The symbols move the states like this.
ε: CQ->CC, RC->BH, DR->PF, NJ->SL, FC->JM, JH->SJ, BR->JZ, DT->HB, QG->HM, HS->FC, FL->RG, NT->MR, RG->QC, JZ->JF, JM->CL, RD->QT, NR->TR, HM->QR, TL->CN, FS->BR, PF->TN, SF->MG, ZG->CQ, QT->HR, HL->HS, GB->JJ, HR->QB, SL->SD, JJ->HL, JF->HJ, CC->GT, CD->TL, HF->QH, SD->ZT, QH->LM, QC->NR, JL->JH, FQ->LG, ZN->PC, CL->HD, TH->DT, HD->ZR, HB->FL, QB->TH, SJ->QG, ZT->BG, RJ->JL, RF->CD, GT->RQ, FM->ZH, BH->FS, TN->RF, HJ->RD, NL->ZN, LM->ZG, CN->RJ, TR->FQ, PC->BD, MB->GB, MR->DR, RQ->NT, ZH->QQ, ZR->SF, BG->NL, QQ->RC, BD->MB, LG->NJ, MG->HF, QR->FM
π: CQ->ZG, RC->QQ, DR->MR, NJ->LG, FC->HS, JH->JL, BR->FS, DT->TH, QG->SJ, HS->HL, FL->HB, NT->RQ, RG->FL, JZ->BR, JM->FC, RD->HJ, NR->QC, HM->QG, TL->CD, FS->BH, PF->DR, SF->ZR, ZG->LM, QT->RD, HL->JJ, GB->MB, HR->QT, SL->NJ, JJ->GB, JF->JZ, CC->CQ, CD->RF, HF->MG, SD->SL, QH->HF, QC->RG, JL->RJ, FQ->TR, ZN->NL, CL->JM, TH->QB, HD->CL, HB->DT, QB->HR, SJ->JH, ZT->SD, RJ->CN, RF->TN, GT->CC, FM->QR, BH->RC, TN->PF, HJ->JF, NL->BG, LM->QH, CN->TL, TR->NR, PC->ZN, MB->BD, MR->NT, RQ->GT, ZH->FM, ZR->HD, BG->ZT, QQ->ZH, BD->PC, LG->FQ, MG->SF, QR->HM
ω: CQ->GT, RC->FS, DR->TN, NJ->SD, FC->CL, JH->QG, BR->JF, DT->FL, QG->QR, HS->JM, FL->QC, NT->DR, RG->NR, JZ->HJ, JM->HD, RD->HR, NR->FQ, HM->FM, TL->RJ, FS->JZ, PF->RF, SF->HF, ZG->CC, QT->QB, HL->FC, GB->HL, HR->TH, SL->ZT, JJ->HS, JF->RD, CC->RQ, CD->CN, HF->LM, SD->BG, QH->ZG, QC->TR, JL->SJ, FQ->NJ, ZN->BD, CL->ZR, TH->HB, HD->SF, HB->RG, QB->DT, SJ->HM, ZT->NL, RJ->JH, RF->TL, GT->NT, FM->QQ, BH->BR, TN->CD, HJ->QT, NL->PC, LM->CQ, CN->JL, TR->LG, PC->MB, MB->JJ, MR->PF, RQ->MR, ZH->RC, ZR->MG, BG->ZN, QQ->BH, BD->GB, LG->SL, MG->QH, QR->ZH
τ: CQ->ZR, RC->SJ, DR->ZG, NJ->FL, FC->PC, JH->TN, BR->QR, DT->JF, QG->CD, HS->ZN, FL->RD, NT->QH, RG->QT, JZ->FM, JM->BD, RD->RC, NR->QB, HM->TL, TL->NT, FS->HM, PF->CQ, SF->HL, ZG->HD, QT->BH, HL->NL, GB->ZT, HR->FS, SL->RG, JJ->BG, JF->ZH, CC->SF, CD->RQ, HF->FC, SD->QC, QH->JM, QC->HR, JL->PF, FQ->DT, ZN->LG, CL->MB, TH->JZ, HD->GB, HB->HJ, QB->BR, SJ->RF, ZT->NR, RJ->DR, RF->GT, GT->MG, FM->RJ, BH->QG, TN->CC, HJ->QQ, NL->FQ, LM->CL, CN->MR, TR->TH, PC->NJ, MB->SD, MR->LM, RQ->HF, ZH->JL, ZR->JJ, BG->TR, QQ->JH, BD->SL, LG->HB, MG->HS, QR->CN

The rows follow the links: the fewer symbols apart two states are, the more alike their rows tend to be.

Each row is also shifted at random along 7 hidden directions that mean nothing.

Some states, each with a row of numbers:
FC: -463   -48   -86     6    27    42    12   -54    57  -104   112   -13  -244  -133   179   184   -75     8  -173   273   -52    36  -290   -65  -102  -129   158   -80  -139   136
CQ: -161  -202    62    42    22   -78   -45   212    -5  -163  -111    49   341    36    23  -132  -288   -28   145   221   160   248   -45    55   -58  -307   243  -185  -133   187
QR:  421  -234   727  -129   258   524   296    41  -307   281  -638  -225    63  -569   107    57   464     4  -478   919    90   -26   251  -241    82   151  1208  -172   -49   -69
NR:    8   210  -240  -152     0   -35   -21  -370   -24   -23   234  -693  -196   162   104   282   118   -18  -106    55  -183  -239   -75   -60   150    90   591   231   -67  -146
RC: -466   -34    51   -13    28  -197    70  -170  -238    75  -109   205  -481    57  -198   219    77    11  -170   102   174   -16   253   -13     6   304  -302   570    69  -171
HM:  574   -16  -211    81   -89  -261   392   -15    42   -22   133   -60    70  -211  -160   167  -218   -14   400   -34    95    23   266   -30     1   210   -71   147    94    52
ZG: -120  -260    92   248    71    22   142   247   212   110    51   602   425  -287     9  -139    71    29  -105   -72    -5   220  -155   115  -319    61  -556   127   134   219
TL:   87    -4  -106   150   120  -146   -34   -31  -162  -229    15   -30  -401    92  -206    51  -204    -9    41    78   202   124   208   139   -45   151    -1   170   -34   100
TN: -168  -147   308   119   228   124  -157   130  -213   -85  -307    94   -74    50  -137  -193    42    -5  -211   246   233   191   144   140   -72    -5   233    40   -27    75
QH: -336  -103  -132   215   -15   -49   252   162   242   -82   162   188   174  -325   -16   -18  -148    10   205  -133    69   135  -209    78  -215   -91  -271   -47   130   230
FQ: -597    94  -211  -170  -178  -175   108  -230    51    59   173  -156  -182    40    86   292    -7    -9    51   -41   -79  -169  -140  -156    93   -44   -65   215     3  -166
CL:  -10    -5  -209   116   136   -56  -313   -55    92  -167   268  -289   302   307    89   -72   -28   -10  -203   -63  -143   118  -228   231  -106   -69   271   198  -105   171
HJ: 1069   264    67    56    98   270  -285   -34   -30   130    25   -34   -74   229  -105  -270   367    19  -157  -496  -211  -194   207   146    81   364  -277   -66   141  -147
FM:  313    34   123    88    -1   -18    35   116   -33    97  -136   191   129    29  -235  -226    63    -1   193  -343   111     7   286    97    33   158  -375    41   209   -90
DR:  312   -11   -85   362   276    94    52   -10    20  -118   168    81  -320  -215  -139    19   116    43  -245   -19    28   106    20   226  -273   396  -116   256   114   235
SD: -176  -196   -83  -334  -214  -220    32  -141   -35   126    60   247    61    16   355   402  -129   -11  -197   551  -215   -17  -149  -312    58  -139   -16    87  -360   -54
TH:  -64   -13   157  -389   -96   -92  -341  -180  -380    81  -255   218  -464   410   122   200   -28   -12  -318   445   -28   -71   187  -231   235   -30   -34    46  -355  -263
BH: -176     8   419  -128    12   200    71    62  -225   141  -477    43  -197   -98  -124  -113   167   -11     6   125   210   -80   264  -129   172   -19   171  -162    84  -220
FL:  126    12   417  -185    82   364  -252   -66  -147   344  -275   195   -43    80   140   -83   556    35  -597    92  -225  -183     8   -91    86   169   -33    37    -6  -255
CD:  217    63    20   223   140    46    89   129    30  -156   -61  -344   162   -61  -255  -257   -67   -18   313  -243   218    85   162   201   -17    11   327   -75   203   105
ZH:   91  -193   130  -156  -105  -305   148    37  -151   119  -223   -38   535   125  -100    23  -153   -55   215   232   175   109   348   -69   150   -49   242   292   -45  -128
NL:   22   -27  -156  -266  -247  -119   -23    -9    63   -27    85    51    46    47   299   187  -303   -18   155   242  -149   -27  -180  -252   124  -338    40  -388  -306    24
ZR:  103     0   -38   219    89   240   -80   162   198   -49   148   444  -173  -210    91  -130    80    49  -176  -184  -138    58  -271   101  -259    32  -555  -262    41   225
RQ:  -94   -10   -43   157    70    96   299   101    23  -266   -35  -147  -415  -445   -50    75  -266    -3   256   235   225    87   -35   -27   -87  -110   351  -397     1   242

Complete each set of four: the symbols that take the first to the second take the third to the fourth, perhaps in another order.
Answer with the state's name.
A  797   -93   -13    -5  -160  -161   316   170     1    29   -75   288   121  -256   -82    35  -283   -23   425    81    96    68   300  -127    26    56  -259  -257   -12    67
B   -2    81  -105   288   226   -57    82  -158   -81   -47   132   -39  -438   -40  -301    86   203    28  -193  -189   107     3   190   230  -157   512  -212   611   238    -4
C -211    53  -216   -22    35     1  -311  -117   -58  -240   197   118  -652   172   183   195  -167    20  -281   237  -108    25  -254   -15   -73   -82  -107  -144  -300   146
D HL

A -778  -223     6  -297  -331  -335    30   104   120   184   -54   254   768   190   198    25  -207   -39   223    54   -36    80  -177  -202   103  -470  -223    65  -113  -137
B -648    80   312   -99   -68   315   -49   119   155   277  -198    23   374   -38    66  -315   382    23   -36  -397   -77  -154  -232   -39    75  -242  -107  -214   243  -206
C  136    85  -174   274   276   131   179  -145   -84  -324   143  -339  -865  -372   -91   262   -62    26  -153   330   122    30   -15    88  -186   271   488   -10   -17   266
D GT

A  457   -78   -40  -228  -137  -280    13  -122  -274     7  -106   179  -321   127    17   307  -253   -21    35   445    50     6   336  -202   155   116   -53    83  -282  -111
B   70   162   189   -78    39    46  -498    15  -368  -101  -312   286  -708   504  -223  -204   -50     7   -81  -138   189   -28   333    63   172    53  -434  -146   -78  -194
C   46   237   -80     1  -150   291    29   136   259   -49   104     6  -191  -216   128  -165   -40    31   291  -394  -136  -179  -298   -97    35  -260  -247  -768    82    53
D NL

A  289    46  -464  -126  -139  -293   -47  -210   170   -93   432  -468   390   244   215   244  -220   -33   119    23  -272   -39  -203   -28    67  -113   341   142  -205    53
B -127   -41    53  -272  -182  -110   203   -93    95   242   -34  -445   759    26   139    71   102   -42   171    53  -123  -130   -19  -175   224  -191   559   127    20  -219
C -343   -74  -421   350    87  -377   179   -42   219  -190   439   -64   236   -27  -182    92  -188   -15   164  -279    88   199  -104   289  -281   159  -252   611   176   240
D CL

A  167    10   -39   -95  -134    65   187  -122   125   316   170   438  -161  -273   179   258   287    47  -262   -29  -307  -204  -111  -203   -72   284  -634   129    50  -116
B  355    58    -1  -201  -263  -151   384    47   111   155   -84  -444   710   -95   -58   -50  -120   -51   658  -188    50  -122   217  -177   278  -182   396  -173   148  -187
C    9   -42   143   361   352   358   306    61   178    -1    31  -474   334  -520   -76  -140   366    21  -182    -1    45    57  -140   227  -254   185   729   139   310   232
D HD

A -406    76  -125   102    -8   135    73   -40   231    56   242   187  -194  -218   110    64   174    49  -154  -231  -171   -94  -346     1  -173    55  -425    -8   121    58
B  -46   115   -52  -135    79   174  -316  -195   -55   -76    91  -349  -255   218   234    87   115     1  -357   195  -210  -116  -226   -25    70   -86   470  -108  -212   -26
C -644   -67  -185   206    44   -81   271    27   129  -189   170    62  -283  -332   -50   158  -181    21   110    62   146   111  -199    46  -213   -40  -105    62    71   223
D SF

A  122    83   310   304   231   562    67   329   210   -53  -173  -268   326  -372  -101  -546   237    14   120  -338   102    40  -157   205  -117  -161   422  -593   317   197
B  -13   224  -366  -226  -119    19    49  -271   -33  -315   214  -576  -849   -92   269   458  -334    -3   123   441  -106  -196  -229  -267   162  -224   687  -523  -355    70
C  425  -109   107    25   -99    14   415   208   -32   -35  -208   278  -187  -478   -73    62  -284    -3   378   272   211    75   227  -188     0   -29   -68  -446    -6   120
D ZR

A -420   -99   -73  -195   150  -160  -744  -319  -278   -52   124    71  -198   773   252   203   103    -8  -859   423  -240    82  -175    98   -15    37    69   612  -452   -70
B -1045     23     30   -206   -194    -15    222    -64     92     92    -65   -179     17   -153    121    140     14     -8    157     41     36   -141   -249   -224    120   -321    201    -92     59   -154
C -115    -3    41   176    91    66    76   194    30  -231   -95  -203    55  -114  -150  -227  -208   -12   311   -61   259   145    18   128   -44  -208   308  -287    80   173
D CQ

A -242   176  -164  -158  -184   -30   -18   -61   134    -8   129  -234    13   101   106    31   -74     1   226  -233  -114  -161  -184  -109   143  -233    17  -219     4  -104
B  -93   -22   -43  -322  -257  -227  -372    -6   -43    99   -16   274   304   520   181   -40  -160   -28    23   -44  -165    -7   -35  -120   183  -285  -382   -49  -249  -173
C  283   167  -149  -153  -273   -90   213   -42   115   136    92    19   -11   -87     0    80   -63     3   394  -310  -104  -208    78  -182   166     3  -366  -193    99  -164
D QB

A  100   277  -452     9  -195  -330   254  -252    64   -59   346  -174  -477    20  -195   289  -166     4   406  -417    16  -206   157   -38    89   281  -446   269   162  -135
B   53  -112    50  -283  -173  -204    99  -161  -184   222  -103   304  -144    19   103   352     8    -8  -148   394   -68   -79   189  -273   118   144  -201   265  -170  -207
C  -37   267   -74    96   -21   247  -301   184   256  -182    93  -364   303   230   -15  -506   -53    -2   354  -684   -44   -61  -278   194    57  -418    73  -631   141    63
D FC

A -172  -158    85   -16   -74    45  -100   264    58   -91  -104   453    75   -45   141  -126  -260    11    73   175    42   179  -168   -68   -85  -352  -258  -481  -177   171
B -404  -163   248  -119  -141   283   399   168   226   271  -140   347   186  -654   310    88   160    34   -39   279  -119   -73  -331  -327   -87  -230   -34  -443    27    30
C  276   153   270  -149   -91   244    15    73    17   233  -247  -171   303     5   -29  -268   261     1   172  -314   -47  -214   118   -80   224   -64   118  -317   187  -250
D QQ

A   23   414  -115   -61   142   163  -251  -382  -243  -149    41  -658  -983   286  -131   143   210    10  -217  -120    -9  -305   120    52   197   259   438    89    26  -216
B -173   216   280  -115    16   295   -80   -58  -254    56  -339    80  -843   -19  -135   -40   212    34   -94   -50   124  -230   177  -124   171    93  -126  -288    86  -245
C  624   -39    73   -81   -86  -131  -228   176  -269  -184  -251   438  -385   238   -96   -93  -436   -18   225   189   195   143   361   -61   115   -95  -357  -424  -279    42
D CN

A  882    33  -156   -41     3  -225  -133   -71  -227  -198    15   -90  -259   245   -87   113  -320   -27   134   209    68    67   358    22   118   142   130   -26  -242    39
B -371   -13    75   235   241    35  -123    12  -173  -192   -97    58  -486    49  -231   -71    -3    25  -168    37   249   131   101   204  -130   141   -25   205    73    96
C  639   209  -144  -271  -118    28  -162  -241  -190   -70    38  -186  -669   170   166   280  -106    -2   -49   254  -176  -231   103  -229   238    46   178  -322  -309  -130
D BR

A -131  -105     5  -110  -113  -313   205    41  -199  -142  -215  -172   -16    25  -151   114  -425   -51   438   323   337   128   318  -106   169  -178   372   -20  -106   -20
B -737  -129  -221   199   -18  -203   284    38   212  -105   231   112    80  -263   -34   129  -173     2   144   -36   100   143  -234    75  -223   -60  -210   239   107   201
C  361    17   292  -239    79   236  -453  -120  -197   248  -188    28   106   375   186   -82   420     0  -585   150  -262  -128    39   -44   144   100   156    76  -164  -241
D HM

A  -55    86   -62   271   -63   100    86   377   258  -189    33   306    20  -212  -169  -379  -275    16   550  -565   179   108  -117   129  -134  -252  -603  -610   221   223
B -355   -58   217   135   158   229    56   231   101  -109  -189  -444   530  -141   -57  -353     8   -24   174   -28   188   138  -131   153   -38  -346   754  -276   135   150
C  168   461  -191   -45   117   244  -738  -179   -48  -292   183  -699  -385   703    25  -282    59    -4  -101  -487  -180  -204  -187   221   198  -177   365  -352  -100   -88
D SD

